Below is a small trained network, with its code and all its weights. Each question gives an input and a target symbol and asks what happens when units are switched off, that is, made to give their printed mean instead of their output.

import numpy as np


def w(rows, s, z=0):
    codes = np.array(rows[::2]) - 128.0
    scale = np.full(codes.shape[1], s)
    scale[-1] = z or s
    return codes * scale


def f(y):
    return np.maximum(y, 0)


def softmax(a):
    e = np.exp(a - a.max(-1, keepdims=True))
    return e / e.sum(-1, keepdims=True)


def log_softmax(a):
    a = a - a.max(-1, keepdims=True)
    return a - np.log(np.exp(a).sum(-1, keepdims=True))


def net(x, mask):
    ids = ['αβγδεζηθλμπστφψω'.index(c) for c in x.split()]
    T = len(ids)
    res = E[ids] + P[:T]
    u = 0
    for l in range(2):
        q, k, v = (res @ M[l].T for M in (Q, K, V))
        z = softmax(np.where(np.tri(T) > 0, q @ k.T / 3**0.5, -1e9)) @ v
        res = res + np.where(mask[u], z, O[l][:, -1]) @ O[l][:, :-1]
        u += 1
        y = f(res @ A[l][:, :-1].T + A[l][:, -1])
        res = res + np.where(mask[u : u + 4], y, B[l][:, -1]) @ B[l][:, :-1]
        u += 4
    return log_softmax(res[-1] @ U[:, :-1].T + U[:, -1])


Q, K, V, O, A, B = {}, {}, {}, {}, {}, {}
E = w([
[135,140,121],'α',
[183,116,190],'β',
[165,128,151],'γ',
[70,129,123],'δ',
[119,127,125],'ε',
[128,130,122],'ζ',
[129,134,121],'η',
[194,116,193],'θ',
[201,111,212],'λ',
[122,129,121],'μ',
[206,118,198],'π',
[7,100,96],'σ',
[142,228,125],'τ',
[161,189,130],'φ',
[164,179,124],'ψ',
[186,186,165],'ω',
],0.018)
P = w([
[144,128,99],'0',
[161,90,86],'1',
[134,101,187],'2',
[167,47,85],'3',
[118,108,185],'4',
[170,36,76],'5',
[122,111,185],'6',
[164,28,66],'7',
[124,115,183],'8',
[164,23,50],'9',
[118,116,175],'10',
[133,5,25],'11',
[111,123,161],'12',
[229,22,13],'13',
],0.011)
Q[0] = w([
[97,79,87],'L0H0',
[142,181,115],'L0H0',
[171,245,164],'L0H0',
],0.011)
K[0] = w([
[253,75,114],'L0H0',
[101,101,179],'L0H0',
[143,172,228],'L0H0',
],0.0072)
V[0] = w([
[126,150,158],'L0H0',
[169,58,111],'L0H0',
[136,2,125],'L0H0',
],0.0092)
O[0] = w([
[134,138,33,105],'L0H0',
[133,3,54,198],'L0H0',
[55,106,233,254],'L0H0',
],0.0058,0.0043)
A[0] = w([
[253,53,194,40],'L0N0',
[96,168,223,2],'L0N1',
[179,60,64,97],'L0N2',
[254,134,38,142],'L0N3',
],0.0071,0.0066)
B[0] = w([
[40,162,25,252],'L0N0',
[99,56,92,133],'L0N1',
[194,255,94,190],'L0N2',
[46,28,180,213],'L0N3',
],0.0075,0.0044)
Q[1] = w([
[113,255,233],'L1H0',
[113,75,161],'L1H0',
[203,16,72],'L1H0',
],0.0074)
K[1] = w([
[43,193,218],'L1H0',
[43,145,112],'L1H0',
[2,133,66],'L1H0',
],0.01)
V[1] = w([
[100,106,5],'L1H0',
[94,169,117],'L1H0',
[181,163,193],'L1H0',
],0.011)
O[1] = w([
[2,252,168,216],'L1H0',
[135,161,58,119],'L1H0',
[238,104,124,1],'L1H0',
],0.0092,0.006)
A[1] = w([
[109,106,9,73],'L1N0',
[143,215,134,2],'L1N1',
[82,80,75,218],'L1N2',
[104,62,122,23],'L1N3',
],0.016,0.0073)
B[1] = w([
[185,50,148,150],'L1N0',
[247,109,85,129],'L1N1',
[212,123,97,254],'L1N2',
[175,255,202,149],'L1N3',
],0.0097,0.016)
U = w([
[128,117,91,84],'α',
[189,127,178,253],'β',
[132,133,109,24],'γ',
[129,140,84,62],'δ',
[116,67,154,150],'ε',
[122,115,126,62],'ζ',
[129,140,97,21],'η',
[139,173,90,35],'θ',
[178,180,70,211],'λ',
[128,138,98,37],'μ',
[150,178,157,112],'π',
[13,249,177,213],'σ',
[155,144,112,110],'τ',
[135,101,103,25],'φ',
[129,133,95,15],'ψ',
[148,98,69,101],'ω',
],0.014,0.0049)

Each question gives the input, a string of symbols that net reads in full, and the target symbol t.
The units are the heads (3 rows each of Q, K, V and O) and the neurons (one row each of A and B). Each row of codes is followed by its name. A weight is (code - 128) times the scale printed after its matrix; where a second scale follows, it is the last column's (O, A, B and U).
mask holds one flag per unit, layer by layer, with each layer's heads first. A switched-off unit (its flag False) gives its mean, the last column of its rows in O or B, instead of its output. The means were averaged over made-up inputs and are rounded, as every weight is.
A unit's drop is (log p(t) with every unit on - log p(t) with that unit switched off) / (log p(t) with every unit on - log p(t) with every unit switched off).
The circuit of an input: a set's keep is (log p(t) with only the set's units on - log p(t) with every unit switched off) / (log p(t) with every unit on - log p(t) with every unit switched off). Starting from all 10 units, units are removed one at a time, each time the one whose removal leaves the highest keep (on an exact tie, the one counted first), for as long as the keep stays at least 0.8.
units of the circuit, in order: the units of the circuit, biggest drop first
k most important neurons: the k neurons with the biggest drops, biggest first
top k neurons in layer l: the k neurons of layer l with the biggest drops, biggest first
drop when u is switched off: that unit's drop, to one decimal
input σ β δ λ ε σ η σ τ φ, target σ: units of the circuit, in order	[L1H0]
input γ λ α σ δ δ, target σ: 2 most important neurons	[L0N0; L1N0]
input η φ λ σ τ λ δ σ σ τ σ α π, target σ: 3 most important neurons	[L1N2; L0N2; L1N0]
input σ τ λ ω σ σ π β σ λ γ, target σ: 2 most important neurons	[L1N2; L0N0]
input φ σ σ τ, target σ: 2 most important neurons	[L1N2; L0N3]
input γ λ λ σ λ σ β, target σ: 4 most important neurons	[L1N2; L1N0; L0N2; L0N1]
input σ μ σ σ σ ε, target σ: 2 most important neurons	[L1N0; L0N2]
input ζ σ α, target σ: top 2 neurons in layer 1	[L1N2; L1N0]
input ψ η γ ω α α σ β θ, target σ: 3 most important neurons	[L1N2; L1N0; L0N3]
input λ β λ λ τ, target λ: 2 most important neurons	[L0N0; L1N1]
input ω δ ε σ λ σ δ δ, target σ: 2 most important neurons	[L0N2; L1N0]
input σ α ψ β σ ψ λ σ σ ω, target σ: top 2 neurons in layer 1	[L1N2; L1N0]
input σ λ ω θ ε σ ζ σ, target σ: 2 most important neurons	[L1N3; L0N2]
input μ σ η, target σ: most important neuron	[L1N2]
input λ σ β, target σ: drop when L0N0 is switched off	-0.2
input λ σ θ, target σ: drop when L0N2 is switched off	0.1
input ζ α μ λ λ λ λ γ σ σ α ω, target σ: drop when L1N2 is switched off	0.1
